Below is a small trained network, with its code and all its weights. Each question gives an input and a class and asks what happens when units are switched off, that is, made to give their printed mean instead of their output.

import numpy as np


def w(rows, s, z=0):
    codes = np.array(rows[::2]) - 128.0
    scale = np.full(codes.shape[1], s)
    scale[-1] = z or s
    return codes * scale


def norm(h):
    return h / np.sqrt((h * h).mean(-1, keepdims=True) + 1e-5)


def f(y):
    return np.maximum(y, 0)


def log_softmax(a):
    a = a - a.max(-1, keepdims=True)
    return a - np.log(np.exp(a).sum(-1, keepdims=True))


def net(x, mask):
    res = np.array(x, float).reshape(1, 7) / 4 @ E
    u = 0
    for l in range(2):
        y = f(norm(res) @ A[l][:, :-1].T + A[l][:, -1])
        res = res + np.where(mask[u : u + 7], y, B[l][:, -1]) @ B[l][:, :-1]
        u += 7
    return log_softmax(norm(res)[-1] @ U[:, :-1].T + U[:, -1])


A, B = {}, {}
E = w([
[130,74,231,44],'x0',
[190,139,120,55],'x1',
[125,95,252,82],'x2',
[124,112,115,106],'x3',
[24,236,118,2],'x4',
[165,186,165,155],'x5',
[130,99,104,76],'x6',
],0.0074)
A[0] = w([
[172,94,89,219,253],'L0N1',
[104,152,135,91,96],'L0N2',
[112,167,199,156,210],'L0N3',
[106,86,75,92,62],'L0N4',
[32,227,173,56,125],'L0N5',
[34,116,148,120,84],'L0N6',
[68,179,9,110,111],'L0N7',
],0.014,0.0025)
B[0] = w([
[201,74,114,99,249],'L0N1',
[164,113,119,183,166],'L0N2',
[132,118,105,50,186],'L0N3',
[173,70,103,144,161],'L0N4',
[149,75,10,130,254],'L0N5',
[212,133,108,91,176],'L0N6',
[108,234,221,161,221],'L0N7',
],0.013,0.0095)
A[1] = w([
[137,140,96,149,108],'L1N1',
[249,143,133,162,156],'L1N2',
[185,67,194,96,151],'L1N3',
[136,135,132,37,161],'L1N4',
[119,192,6,168,108],'L1N5',
[191,136,2,141,109],'L1N6',
[110,6,235,155,253],'L1N7',
],0.012,0.0027)
B[1] = w([
[124,116,163,166,149],'L1N1',
[113,109,25,120,233],'L1N2',
[74,107,187,54,210],'L1N3',
[101,121,128,108,168],'L1N4',
[63,101,246,161,197],'L1N5',
[166,139,121,216,253],'L1N6',
[79,233,139,52,196],'L1N7',
],0.014,0.012)
U = w([
[177,110,85,207,74],'0',
[158,65,88,26,176],'1',
[55,186,254,78,254],'2',
],0.0094,0.00041)

Each question gives the input, the list of numbers given to net, and the class t.
The units are the neurons (one row each of A and B). Each row of codes is followed by its name. A weight is (code - 128) times the scale printed after its matrix; where a second scale follows, it is the last column's (A, B and U).
mask holds one flag per neuron, layer by layer. A switched-off neuron (its flag False) gives its mean, the last column of its row in B, instead of its output. The means were averaged over made-up inputs and are rounded, as every weight is.
A unit's drop is (log p(t) with every unit on - log p(t) with that unit switched off) / (log p(t) with every unit on - log p(t) with every unit switched off).
The circuit of an input: a set's keep is (log p(t) with only the set's units on - log p(t) with every unit switched off) / (log p(t) with every unit on - log p(t) with every unit switched off). Starting from the 12 units with the biggest drops (on a tie, the unit counted first), units are removed one at a time, each time the one whose removal leaves the highest keep (on an exact tie, the one counted first), for as long as the keep stays at least 0.8.
units of the circuit, in order: the units of the circuit, biggest drop first
most important unit: the unit with the biggest drop
k most important neurons: the k neurons with the biggest drops, biggest first
k most important neurons of layer l: the k neurons of layer l with the biggest drops, biggest first
drop when u is switched off: that unit's drop, to one decimal
input [-1,-7,1,0,-8,3,8], class 1: most important unit : L0N5
input [-6,0,7,5,1,-8,8], class 0: 2 most important neurons of layer 0 : (L0N1, L0N6)
input [-8,-6,4,-1,-8,-6,7], class 1: 3 most important neurons : (L0N1, L0N5, L1N7)
input [7,-7,8,-6,-7,-3,3], class 2: 2 most important neurons of layer 1 : (L1N7, L1N2)
input [8,-6,-1,5,4,4,-2], class 0: units of the circuit, in order : (L0N5, L1N6)
input [-4,-6,8,-7,-4,6,-3], class 1: 2 most important neurons of layer 1 : (L1N5, L1N2)
input [-4,-7,4,0,7,-6,8], class 0: 2 most important neurons : (L0N5, L0N6)
input [4,-5,6,-7,2,-2,0], class 1: 2 most important neurons : (L0N5, L0N3)
input [-2,-1,-6,-2,8,-5,2], class 2: 2 most important neurons : (L0N7, L1N5)
input [4,8,-3,1,3,0,8], class 0: 3 most important neurons of layer 1 : (L1N6, L1N3, L1N7)
input [-8,7,6,-7,-7,0,-8], class 1: 2 most important neurons : (L0N5, L0N1)
input [6,-4,-8,7,6,-6,-7], class 0: 4 most important neurons of layer 0 : (L0N5, L0N6, L0N4, L0N2)
input [2,-1,-6,-5,-7,-1,2], class 1: 3 most important neurons : (L0N1, L0N5, L1N3)
input [8,-4,4,-4,-7,1,-2], class 2: units of the circuit, in order : (L1N7)
input [-2,-2,-3,-8,1,0,5], class 2: 2 most important neurons : (L0N7, L1N6)
input [-2,-5,-7,-8,5,-8,8], class 2: 2 most important neurons of layer 0 : (L0N7, L0N1)
input [3,-5,6,0,-4,-1,1], class 2: 2 most important neurons : (L0N5, L1N7)
input [6,7,-8,-6,7,-5,4], class 0: 2 most important neurons of layer 0 : (L0N5, L0N4)
input [7,-1,-8,-8,7,2,2], class 0: drop when L0N5 is switched off : 1.2
input [7,6,-8,7,8,2,-2], class 0: drop when L1N3 is switched off : 0.2
input [-7,-1,-4,6,4,0,5], class 2: drop when L0N7 is switched off : 0.4
input [0,-7,1,7,-5,7,-1], class 1: drop when L1N1 is switched off : 0.0
input [-1,8,3,1,3,-7,-1], class 0: most important neuron of layer 0 : (L0N1)
